Below are the code and all the weights of a small trained network. Each question names an input and a target symbol and asks about switching units off, where a switched-off unit gives its printed mean instead of its output.

import numpy as np


def w(rows, s, z=0):
    codes = np.array(rows[::2]) - 128.0
    scale = np.full(codes.shape[1], s)
    scale[-1] = z or s
    return codes * scale


def norm(h):
    return h / np.sqrt((h * h).mean(-1, keepdims=True) + 1e-5)


def f(y):
    return y / 2 * (1 + np.tanh(0.7978845608 * (y + 0.044715 * y**3)))


def softmax(a):
    e = np.exp(a - a.max(-1, keepdims=True))
    return e / e.sum(-1, keepdims=True)


def log_softmax(a):
    a = a - a.max(-1, keepdims=True)
    return a - np.log(np.exp(a).sum(-1, keepdims=True))


def net(x, mask):
    ids = ['ΔΞαλμπσω'.index(c) for c in x.split()]
    T = len(ids)
    res = E[ids] + P[:T]
    u = 0
    for l in range(2):
        r = norm(res)
        for j in range(2):
            rows = slice(2 * j, 2 * j + 2)
            q, k, v = (r @ M[l][rows].T for M in (Q, K, V))
            z = softmax(np.where(np.tri(T) > 0, q @ k.T / 2**0.5, -1e9)) @ v
            o = O[l][rows]
            res = res + np.where(mask[u + j], z, o[:, -1]) @ o[:, :-1]
        u += 2
        y = f(norm(res) @ A[l][:, :-1].T + A[l][:, -1])
        res = res + np.where(mask[u : u + 8], y, B[l][:, -1]) @ B[l][:, :-1]
        u += 8
    return log_softmax(norm(res)[-1] @ U[:, :-1].T + U[:, -1])


Q, K, V, O, A, B = {}, {}, {}, {}, {}, {}
E = w([
[163,109,201,26],'Δ',
[154,229,125,137],'Ξ',
[129,131,10,119],'α',
[168,253,184,163],'λ',
[117,184,85,238],'μ',
[159,151,72,84],'π',
[140,53,167,51],'σ',
[138,227,98,94],'ω',
],0.0056)
P = w([
[120,135,149,237],'0',
[186,151,66,52],'1',
[104,97,156,201],'2',
[114,247,202,170],'3',
[179,139,66,69],'4',
[111,77,164,208],'5',
[115,255,192,163],'6',
[169,142,64,68],'7',
[110,44,164,202],'8',
[68,173,113,13],'9',
[163,143,58,66],'10',
],0.0052)
Q[0] = w([
[254,72,122,29],'L0H0',
[112,14,60,100],'L0H0',
[8,130,235,181],'L0H1',
[75,208,193,127],'L0H1',
],0.0061)
K[0] = w([
[72,108,73,33],'L0H0',
[173,193,118,41],'L0H0',
[134,254,142,66],'L0H1',
[63,187,162,129],'L0H1',
],0.0071)
V[0] = w([
[124,99,114,196],'L0H0',
[58,143,47,65],'L0H0',
[49,230,200,125],'L0H1',
[2,148,159,63],'L0H1',
],0.0039)
O[0] = w([
[93,92,78,9,125],'L0H0',
[96,160,187,153,94],'L0H0',
[2,119,131,94,143],'L0H1',
[54,144,117,33,10],'L0H1',
],0.0039,0.0014)
A[0] = w([
[116,75,232,123,85],'L0N0',
[151,213,173,52,113],'L0N1',
[175,119,195,83,145],'L0N2',
[38,168,152,74,91],'L0N3',
[143,158,125,184,165],'L0N4',
[68,121,254,114,4],'L0N5',
[141,178,107,152,117],'L0N6',
[176,168,122,41,125],'L0N7',
],0.007,0.0033)
B[0] = w([
[150,65,121,65,159],'L0N0',
[160,22,78,143,253],'L0N1',
[107,229,7,153,194],'L0N2',
[149,127,2,87,157],'L0N3',
[130,85,136,48,193],'L0N4',
[227,70,87,149,147],'L0N5',
[83,62,120,75,178],'L0N6',
[79,111,147,182,245],'L0N7',
],0.0053,0.0031)
Q[1] = w([
[15,123,226,147],'L1H0',
[196,2,61,91],'L1H0',
[8,254,31,145],'L1H1',
[59,79,238,144],'L1H1',
],0.0067)
K[1] = w([
[157,254,39,95],'L1H0',
[157,35,153,109],'L1H0',
[89,102,186,149],'L1H1',
[142,214,125,194],'L1H1',
],0.008)
V[1] = w([
[58,175,254,57],'L1H0',
[21,55,43,201],'L1H0',
[62,193,72,142],'L1H1',
[181,221,77,71],'L1H1',
],0.0038)
O[1] = w([
[198,62,147,106,4],'L1H0',
[164,113,153,3,145],'L1H0',
[25,202,193,233,104],'L1H1',
[71,158,183,109,154],'L1H1',
],0.0043,0.0036)
A[1] = w([
[48,186,198,183,73],'L1N0',
[168,237,162,143,44],'L1N1',
[89,137,118,115,3],'L1N2',
[65,61,223,104,2],'L1N3',
[175,160,226,154,73],'L1N4',
[127,85,222,226,51],'L1N5',
[2,34,125,57,135],'L1N6',
[128,158,98,43,129],'L1N7',
],0.0066,0.0026)
B[1] = w([
[122,89,197,113,161],'L1N0',
[229,163,78,137,118],'L1N1',
[142,158,88,124,96],'L1N2',
[85,180,119,3,119],'L1N3',
[132,140,40,142,108],'L1N4',
[163,199,108,109,151],'L1N5',
[159,109,37,169,198],'L1N6',
[82,142,191,117,253],'L1N7',
],0.0069,0.0025)
U = w([
[162,21,146,130,187],'Δ',
[57,110,172,60,141],'Ξ',
[120,74,83,246,78],'α',
[155,198,150,54,127],'λ',
[84,135,171,193,255],'μ',
[211,188,86,176,115],'π',
[179,96,96,16,72],'σ',
[57,150,85,165,65],'ω',
],0.011,0.004)

Each question gives the input, a string of symbols that net reads in full, and the target symbol t.
The units are the heads (2 rows each of Q, K, V and O) and the neurons (one row each of A and B). Each row of codes is followed by its name. A weight is (code - 128) times the scale printed after its matrix; where a second scale follows, it is the last column's (O, A, B and U).
mask holds one flag per unit, layer by layer, with each layer's heads first. A switched-off unit (its flag False) gives its mean, the last column of its rows in O or B, instead of its output. The means were averaged over made-up inputs and are rounded, as every weight is.
A unit's drop is (log p(t) with every unit on - log p(t) with that unit switched off) / (log p(t) with every unit on - log p(t) with every unit switched off).
The circuit of an input: a set's keep is (log p(t) with only the set's units on - log p(t) with every unit switched off) / (log p(t) with every unit on - log p(t) with every unit switched off). Starting from the 12 units with the biggest drops (on a tie, the unit counted first), units are removed one at a time, each time the one whose removal leaves the highest keep (on an exact tie, the one counted first), for as long as the keep stays at least 0.8.
circuit, biggest first: the units of the circuit, biggest drop first
k most important neurons: the k neurons with the biggest drops, biggest first
top k neurons in layer l: the k neurons of layer l with the biggest drops, biggest first
heads that matter: for each layer, one digit per head in row order, 1 if its drop is at least 0.15 and else 0, layers parted by /
input σ σ λ α π, target α: heads that matter => 11 / 10
input Δ μ Ξ μ α Ξ π, target α: most important neuron => [L0N1]
input Δ σ ω σ Ξ λ σ λ, target α: 4 most important neurons => [L0N1, L0N7, L0N2, L0N4]
input σ Δ Ξ σ σ π λ Ξ π λ ω, target π: circuit, biggest first => [L0H1, L0N7]
input σ π Δ σ π σ μ π Ξ σ Δ, target Δ: 3 most important neurons => [L0N1, L0N7, L0N3]
input σ ω α σ σ Δ Δ, target σ: circuit, biggest first => [L0N1, L0N2]
input λ μ Δ ω λ, target ω: 4 most important neurons => [L0N1, L0N7, L0N5, L0N6]
input σ Ξ σ Ξ μ, target σ: heads that matter => 00 / 01
input Δ π μ Δ λ, target Ξ: 2 most important neurons => [L0N1, L0N2]
input α σ Ξ π μ, target Δ: top 2 neurons in layer 1 => [L1N6, L1N5]
input λ π π Ξ π α Ξ σ π λ Δ, target π: heads that matter => 11 / 00
input π α Δ μ Δ, target ω: top 2 neurons in layer 0 => [L0N7, L0N2]
input Δ σ Ξ α Ξ, target Δ: top 2 neurons in layer 0 => [L0N4, L0N6]
input ω π μ μ μ, target Ξ: 4 most important neurons => [L0N6, L0N4, L1N7, L0N2]
input Δ ω α σ ω σ λ, target π: circuit, biggest first => [L1N1]
input μ α ω σ Δ Δ ω Ξ, target ω: 2 most important neurons => [L0N1, L0N7]
input σ ω σ ω λ, target σ: 3 most important neurons => [L0N0, L0N1, L1N6]
input σ σ π μ π σ, target σ: 3 most important neurons => [L0N0, L1N3, L0N1]
input Δ σ μ λ ω, target Ξ: heads that matter => 10 / 10
input μ Δ μ π Δ μ σ α μ σ α, target Ξ: 4 most important neurons => [L0N2, L1N7, L0N1, L0N3]
input λ ω Δ σ, target Δ: circuit, biggest first => [L0N5]
input α σ Ξ σ π, target Δ: heads that matter => 10 / 10
input μ σ α α ω α Δ σ, target λ: heads that matter => 11 / 10
input Δ μ λ σ Ξ, target α: 2 most important neurons => [L0N7, L0N1]
input λ α π, target π: heads that matter => 01 / 00
input μ Ξ ω μ π, target Ξ: 3 most important neurons => [L1N7, L0N2, L0N4]
input Δ Δ π σ μ λ μ σ, target α: heads that matter => 11 / 10
input λ λ π σ Ξ ω α σ μ σ α, target Ξ: 2 most important neurons => [L0N2, L0N1]
